Here is a tiny trained network, its code and every weight. The questions are about switching its units off for an input and a target symbol, where a switched-off unit gives its printed mean instead of its output.

import numpy as np


def w(rows, s, z=0):
    codes = np.array(rows[::2]) - 128.0
    scale = np.full(codes.shape[1], s)
    scale[-1] = z or s
    return codes * scale


def f(y):
    return np.maximum(y, 0)


def softmax(a):
    e = np.exp(a - a.max(-1, keepdims=True))
    return e / e.sum(-1, keepdims=True)


def log_softmax(a):
    a = a - a.max(-1, keepdims=True)
    return a - np.log(np.exp(a).sum(-1, keepdims=True))


def net(x, mask):
    ids = ['αβδθλστφ'.index(c) for c in x.split()]
    T = len(ids)
    res = E[ids] + P[:T]
    q, k, v = (res @ M[0].T for M in (Q, K, V))
    z = softmax(np.where(np.tri(T) > 0, q @ k.T / 2**0.5, -1e9)) @ v
    res = res + np.where(mask[0], z, O[0][:, -1]) @ O[0][:, :-1]
    y = f(res @ A[0][:, :-1].T + A[0][:, -1])
    res = res + np.where(mask[1:13], y, B[0][:, -1]) @ B[0][:, :-1]
    return log_softmax(res[-1] @ U[:, :-1].T + U[:, -1])


Q, K, V, O, A, B = {}, {}, {}, {}, {}, {}
E = w([
[199,151,175,149],'α',
[152,129,251,83],'β',
[93,52,136,107],'δ',
[112,167,213,179],'θ',
[157,213,42,171],'λ',
[52,169,94,65],'σ',
[224,94,83,115],'τ',
[142,44,61,137],'φ',
],0.019)
P = w([
[2,196,123,127],'0',
[18,211,147,125],'1',
[26,217,152,124],'2',
[37,213,153,126],'3',
[34,211,164,114],'4',
[24,211,142,117],'5',
[22,201,144,110],'6',
[24,202,136,114],'7',
[25,203,143,106],'8',
[24,208,144,99],'9',
[25,216,160,97],'10',
[29,214,153,93],'11',
[25,221,141,87],'12',
],0.0048)
Q[0] = w([
[147,6,126,135],'H0',
[138,150,211,241],'H0',
],0.013)
K[0] = w([
[173,13,157,253],'H0',
[24,64,249,1],'H0',
],0.0083)
V[0] = w([
[135,245,2,64],'H0',
[183,96,114,176],'H0',
],0.0071)
O[0] = w([
[179,220,70,87,239],'H0',
[143,129,64,249,1],'H0',
],0.013,0.0046)
A[0] = w([
[163,65,197,220,85],'N0',
[157,73,143,85,96],'N1',
[243,106,129,217,46],'N2',
[113,215,186,185,144],'N3',
[105,144,171,105,88],'N4',
[255,120,162,154,125],'N5',
[66,184,114,116,97],'N6',
[166,43,124,220,255],'N7',
[88,75,87,108,149],'N8',
[154,141,54,85,81],'N9',
[38,178,153,203,81],'N10',
[87,135,212,149,234],'N11',
],0.012,0.0057)
B[0] = w([
[148,250,155,197,182],'N0',
[81,136,146,128,137],'N1',
[110,149,199,79,135],'N2',
[157,107,81,146,232],'N3',
[105,149,98,183,186],'N4',
[128,74,186,137,152],'N5',
[115,138,151,121,196],'N6',
[146,104,125,177,162],'N7',
[144,100,87,125,137],'N8',
[147,89,169,115,199],'N9',
[98,97,96,116,176],'N10',
[111,103,92,86,248],'N11',
],0.013,0.016)
U = w([
[186,119,187,108,140],'α',
[98,69,116,29,189],'β',
[205,90,53,115,100],'δ',
[254,255,48,158,2],'θ',
[175,170,111,52,215],'λ',
[52,191,224,86,43],'σ',
[191,216,227,203,140],'τ',
[120,210,46,167,140],'φ',
],0.0077,0.0063)

Each question gives the input, a string of symbols that net reads in full, and the target symbol t.
The units are the heads (2 rows each of Q, K, V and O) and the neurons (one row each of A and B). Each row of codes is followed by its name. A weight is (code - 128) times the scale printed after its matrix; where a second scale follows, it is the last column's (O, A, B and U).
mask holds one flag per unit, heads first, then neurons. A switched-off unit (its flag False) gives its mean, the last column of its rows in O or B, instead of its output. The means were averaged over made-up inputs and are rounded, as every weight is.
A unit's drop is (log p(t) with every unit on - log p(t) with that unit switched off) / (log p(t) with every unit on - log p(t) with every unit switched off).
The circuit of an input: a set's keep is (log p(t) with only the set's units on - log p(t) with every unit switched off) / (log p(t) with every unit on - log p(t) with every unit switched off). Starting from the 12 units with the biggest drops (on a tie, the unit counted first), units are removed one at a time, each time the one whose removal leaves the highest keep (on an exact tie, the one counted first), for as long as the keep stays at least 0.8.
units of the circuit, in order: the units of the circuit, biggest drop first
unit that matters most: the unit with the biggest drop
top k neurons: the k neurons with the biggest drops, biggest first
drop when u is switched off: that unit's drop, to one decimal
input λ α λ θ θ θ θ δ α α β, target σ: top 4 neurons -> N0, N1, N11, N3
input θ θ λ φ θ θ β θ α α θ θ τ, target α: top 3 neurons -> N5, N11, N9
input σ β φ α θ β θ, target β: unit that matters most -> N11
input λ φ θ β, target σ: units of the circuit, in order -> H0, N0, N11, N1
input α τ θ θ φ τ α φ θ τ θ β θ, target φ: top 4 neurons -> N0, N11, N9, N4
input θ θ α τ β θ θ σ θ θ θ θ, target β: top 2 neurons -> N0, N11
input α β β θ φ θ α σ τ θ λ, target λ: top 2 neurons -> N0, N9
input θ θ θ δ σ θ β α, target β: top 2 neurons -> N0, N5
input θ θ σ δ θ α φ β, target β: drop when H0 is switched off -> 0.3
input θ σ α θ α λ θ, target λ: drop when N0 is switched off -> 0.9
input φ θ θ β σ θ λ θ λ, target λ: drop when N9 is switched off -> 0.3
input φ θ α φ θ α α, target τ: drop when N4 is switched off -> 0.0
